A =
[[122 131 110 129 137]
 [141 155 117 116 116]
 [142 111 128 116 109]
 [128 127 135 128 133]
 [121 125 115 128 141]
 [118 132 127 133 131]
 [146 106 137 124 111]
 [138 116 115 157 154]
 [131 101 130 126 103]]
Indices start at 1.
(1, 1): 122
(8, 4): 157
(3, 3): 128
(6, 4): 133
(7, 5): 111
(1, 2): 131
(5, 3): 115
(4, 1): 128
(5, 4): 128
(5, 2): 125
(7, 2): 106
(3, 4): 116
(7, 1): 146
(2, 4): 116
(9, 4): 126

X =
128	124	139	126	118	134	129	119	127	142	134	122
126	124	150	129	128	122	127	120	140	133	126	120
144	132	127	127	117	140	130	124	131	118	135	129
140	131	131	132	122	131	126	126	136	121	130	124
124	132	135	123	120	129	127	119	124	131	143	131
125	130	128	125	122	131	131	121	122	140	138	126
135	120	136	122	115	144	137	127	127	129	127	132
131	119	145	122	119	136	132	125	132	132	127	127
132	131	133	147	128	128	125	121	136	134	121	114
136	139	127	125	127	125	128	125	128	114	141	134
122	138	127	140	132	125	130	122	130	125	128	128
127	122	148	131	121	128	124	118	137	139	126	118
Indices start at 1.
(1, 1) -> 128
(10, 1) -> 136
(2, 1) -> 126
(3, 7) -> 130
(11, 4) -> 140
(2, 7) -> 127
(10, 12) -> 134
(12, 8) -> 118
(3, 12) -> 129
(7, 10) -> 129
(1, 9) -> 127
(11, 3) -> 127
(2, 11) -> 126
(10, 9) -> 128
(9, 11) -> 121
(2, 12) -> 120
(4, 12) -> 124
(8, 10) -> 132
(7, 11) -> 127
(8, 2) -> 119
(12, 1) -> 127
(4, 5) -> 122
(5, 2) -> 132
(12, 2) -> 122
(11, 2) -> 138
(4, 3) -> 131
(7, 2) -> 120
(5, 4) -> 123
(10, 11) -> 141
(5, 9) -> 124
(11, 6) -> 125
(6, 11) -> 138
(1, 8) -> 119
(7, 12) -> 132
(5, 11) -> 143

x =
[[111 135 146 126 131 139 121 116 127 111 141 136]
 [110 129 127 125 116 127 120 117 117 131 132 129]
 [102 140 118 115 118 147 109 108 146 103 144 150]
 [122 127 136 127 125 142 149 133 120 148 120 125]
 [118 126 123 134 124 140 132 127 122 140 114 123]]
Rows and columns are counted from 1.
row 1 col 1 => 111
row 5 col 10 => 140
row 1 col 12 => 136
row 5 col 6 => 140
row 2 col 5 => 116
row 3 col 3 => 118
row 3 col 7 => 109
row 2 col 11 => 132
row 3 col 8 => 108
row 5 col 3 => 123
row 4 col 7 => 149
row 2 col 6 => 127
row 1 col 11 => 141
row 5 col 11 => 114
row 3 col 1 => 102
row 3 col 11 => 144
row 2 col 4 => 125
row 4 col 2 => 127

data =
[[129 119 120 109]
 [117 116 112 107]
 [142 156 148 153]
 [139 131 143 141]
 [124 113 115 118]
 [122 111 128 129]
 [142 136 148 145]
 [103 113  99 110]
 [127 129 128 136]]
Rows and columns are counted from 1.
(1, 1) => 129
(1, 3) => 120
(7, 3) => 148
(2, 2) => 116
(8, 3) => 99
(7, 2) => 136
(5, 2) => 113
(9, 2) => 129
(7, 4) => 145
(1, 4) => 109
(1, 2) => 119

B =
[[140, 107, 127, 103],
 [115, 116, 149, 150],
 [105, 118, 118, 140],
 [142, 116, 125, 136],
 [117, 124, 115, 141]]
Indices start at 1.
(1, 1) = 140
(5, 2) = 124
(3, 2) = 118
(3, 3) = 118
(1, 3) = 127
(3, 4) = 140
(1, 2) = 107
(2, 3) = 149
(4, 3) = 125

m =
[[127 124 124 116 140 127 133]
 [112 102 127 117 146 139 143]
 [128 139 127 130 106 132 148]]
Rows and columns are counted from 1.
row 1 col 1	127
row 1 col 2	124
row 2 col 1	112
row 2 col 3	127
row 3 col 1	128
row 2 col 5	146
row 1 col 3	124

a =
[[146 135 105 139 136 119 119 132 138 104 142 141 123 141 122 110]
 [137 132 132 136 135 145 132 130 138 119 132 136 126 135 135 121]
 [116 121 127 118 119 111 124 124 118 139 123 120 130 119 122 135]
 [148 137 104 140 138 119 118 136 139 102 143 143 130 141 121 110]
 [141 135 128 138 137 143 131 132 139 118 134 138 126 138 134 121]
 [116 126 150 122 126 139 137 128 124 147 119 121 128 121 135 142]
 [114 120 130 117 118 112 125 121 117 139 121 118 129 117 122 135]
 [110 120 151 117 120 139 138 121 118 152 115 115 127 115 134 146]
 [135 131 112 131 127 112 120 133 128 122 133 131 128 132 120 123]]
Indices start at 1.
(1, 1) => 146
(5, 13) => 126
(5, 1) => 141
(2, 4) => 136
(9, 2) => 131
(9, 8) => 133
(4, 8) => 136
(5, 10) => 118
(1, 16) => 110
(8, 3) => 151
(7, 2) => 120
(7, 1) => 114
(2, 1) => 137
(5, 4) => 138
(4, 11) => 143
(7, 16) => 135
(6, 13) => 128
(4, 7) => 118
(9, 4) => 131
(2, 10) => 119
(7, 3) => 130
(9, 9) => 128
(5, 5) => 137
(6, 7) => 137
(4, 9) => 139
(8, 5) => 120
(6, 8) => 128
(8, 13) => 127
(2, 7) => 132
(5, 12) => 138
(3, 13) => 130
(4, 10) => 102
(9, 7) => 120
(8, 8) => 121
(6, 15) => 135

arr =
[[124 132 130 128 127 127 130 131 130 126 131 120]
 [129 130 131 126 131 124 125 131 127 131 127 126]
 [115 141 138 129 129 120 131 139 128 128 140 104]]
Rows and columns are counted from 1.
(1, 1) = 124
(2, 3) = 131
(3, 2) = 141
(3, 7) = 131
(1, 4) = 128
(1, 9) = 130
(3, 4) = 129
(1, 11) = 131
(1, 8) = 131
(1, 2) = 132
(3, 1) = 115

grid =
[[123 130 120 141 126 127 125 102 117]
 [129 127 121 123 124 101 117 126 122]]
Rows and columns are counted from 1.
(1, 1) => 123
(2, 1) => 129
(1, 9) => 117
(1, 6) => 127
(1, 4) => 141
(2, 9) => 122
(2, 3) => 121
